Below are the code and all the weights of a small trained network. Each question names an input and a class and asks about switching units off, where a switched-off unit gives its printed mean instead of its output.

import numpy as np


def w(rows, s, z=0):
    codes = np.array(rows[::2]) - 128.0
    scale = np.full(codes.shape[1], s)
    scale[-1] = z or s
    return codes * scale


def norm(h):
    return h / np.sqrt((h * h).mean(-1, keepdims=True) + 1e-5)


def f(y):
    return np.maximum(y, 0)


def log_softmax(a):
    a = a - a.max(-1, keepdims=True)
    return a - np.log(np.exp(a).sum(-1, keepdims=True))


def net(x, mask):
    res = np.array(x, float).reshape(1, 3) / 4 @ E
    u = 0
    for l in range(3):
        y = f(norm(res) @ A[l][:, :-1].T + A[l][:, -1])
        res = res + np.where(mask[u : u + 9], y, B[l][:, -1]) @ B[l][:, :-1]
        u += 9
    return log_softmax(norm(res)[-1] @ U[:, :-1].T + U[:, -1])


A, B = {}, {}
E = w([
[53,107,138,154],'x0',
[133,72,147,221],'x1',
[142,254,229,117],'x2',
],0.005)
A[0] = w([
[111,85,78,87,125],'0.n1',
[2,146,132,109,51],'0.n2',
[198,146,181,153,136],'0.n3',
[193,134,118,133,182],'0.n4',
[142,111,105,67,89],'0.n5',
[146,113,57,1,77],'0.n6',
[159,177,182,43,121],'0.n7',
[163,150,135,206,5],'0.n8',
[125,128,123,110,107],'0.n9',
],0.009,0.0028)
B[0] = w([
[117,178,123,218,202],'0.n1',
[42,81,177,52,184],'0.n2',
[188,166,175,143,214],'0.n3',
[65,145,168,95,194],'0.n4',
[172,137,79,112,166],'0.n5',
[171,127,9,65,223],'0.n6',
[70,200,127,246,254],'0.n7',
[176,54,100,67,156],'0.n8',
[129,112,116,122,137],'0.n9',
],0.013,0.005)
A[1] = w([
[103,193,79,91,88],'1.n1',
[109,123,65,70,90],'1.n2',
[140,150,30,78,91],'1.n3',
[147,153,19,77,59],'1.n4',
[94,104,132,97,160],'1.n5',
[103,84,153,90,157],'1.n6',
[40,82,155,60,58],'1.n7',
[246,70,214,80,7],'1.n8',
[195,129,164,123,171],'1.n9',
],0.012,0.0012)
B[1] = w([
[166,61,142,124,232],'1.n1',
[144,155,137,176,201],'1.n2',
[181,146,92,153,243],'1.n3',
[192,149,42,134,254],'1.n4',
[127,148,146,112,158],'1.n5',
[135,161,159,105,158],'1.n6',
[85,134,171,45,193],'1.n7',
[90,3,150,218,195],'1.n8',
[137,109,122,165,176],'1.n9',
],0.023,0.0052)
A[2] = w([
[60,132,147,38,104],'2.n1',
[105,88,125,145,129],'2.n2',
[113,109,2,146,117],'2.n3',
[182,182,157,131,16],'2.n4',
[26,76,96,111,247],'2.n5',
[156,205,94,147,228],'2.n6',
[90,88,133,25,94],'2.n7',
[170,84,102,191,88],'2.n8',
[144,172,120,146,88],'2.n9',
],0.012,0.0014)
B[2] = w([
[188,125,222,16,195],'2.n1',
[88,81,104,91,171],'2.n2',
[73,227,43,91,245],'2.n3',
[1,204,133,225,188],'2.n4',
[165,177,169,39,205],'2.n5',
[246,100,191,185,251],'2.n6',
[121,232,233,125,181],'2.n7',
[67,42,89,49,253],'2.n8',
[162,155,158,167,186],'2.n9',
],0.012,0.0063)
U = w([
[164,127,162,109,2],'0',
[67,122,86,49,142],'1',
[129,107,153,92,53],'2',
[145,188,217,229,165],'3',
[210,176,35,156,166],'4',
[95,31,188,186,158],'5',
[107,170,250,38,163],'6',
],0.015,0.0074)

Each question gives the input, the list of numbers given to net, and the class t.
The units are the neurons (one row each of A and B). Each row of codes is followed by its name. A weight is (code - 128) times the scale printed after its matrix; where a second scale follows, it is the last column's (A, B and U).
mask holds one flag per neuron, layer by layer. A switched-off neuron (its flag False) gives its mean, the last column of its row in B, instead of its output. The means were averaged over made-up inputs and are rounded, as every weight is.
A unit's drop is (log p(t) with every unit on - log p(t) with that unit switched off) / (log p(t) with every unit on - log p(t) with every unit switched off).
unit that matters most: the unit with the biggest drop
top k neurons: the k neurons with the biggest drops, biggest first
k most important neurons of layer l: the k neurons of layer l with the biggest drops, biggest first
drop when u is switched off: that unit's drop, to one decimal
input [8,-2,-6], class 6: unit that matters most => 0.n2
input [8,3,-8], class 6: top 2 neurons => 0.n6, 0.n7
input [-3,5,6], class 5: top 2 neurons => 0.n8, 0.n3
input [-1,3,-3], class 1: 3 most important neurons of layer 1 => 1.n7, 1.n4, 1.n3
input [-8,3,3], class 3: top 2 neurons => 0.n7, 0.n4
input [1,5,-3], class 1: top 2 neurons => 0.n2, 0.n6
input [-4,4,-5], class 1: top 2 neurons => 0.n6, 0.n2
input [7,7,-7], class 1: 2 most important neurons of layer 0 => 0.n2, 0.n4
input [-5,-2,2], class 3: 2 most important neurons of layer 0 => 0.n7, 0.n3
input [-2,-1,1], class 3: top 3 neurons => 0.n7, 1.n8, 1.n4
input [-1,3,-5], class 1: top 2 neurons => 0.n6, 1.n4
input [5,1,-4], class 6: top 2 neurons => 0.n6, 0.n7
input [5,1,-8], class 1: top 2 neurons => 0.n6, 0.n1
input [-7,4,6], class 3: top neuron => 0.n7
input [-6,6,-6], class 1: 2 most important neurons of layer 0 => 0.n6, 0.n2
input [6,5,-5], class 1: drop when 2.n6 is switched off => 0.3
input [7,-8,6], class 6: drop when 0.n2 is switched off => 2.3
input [-3,5,-1], class 5: drop when 0.n8 is switched off => 0.0
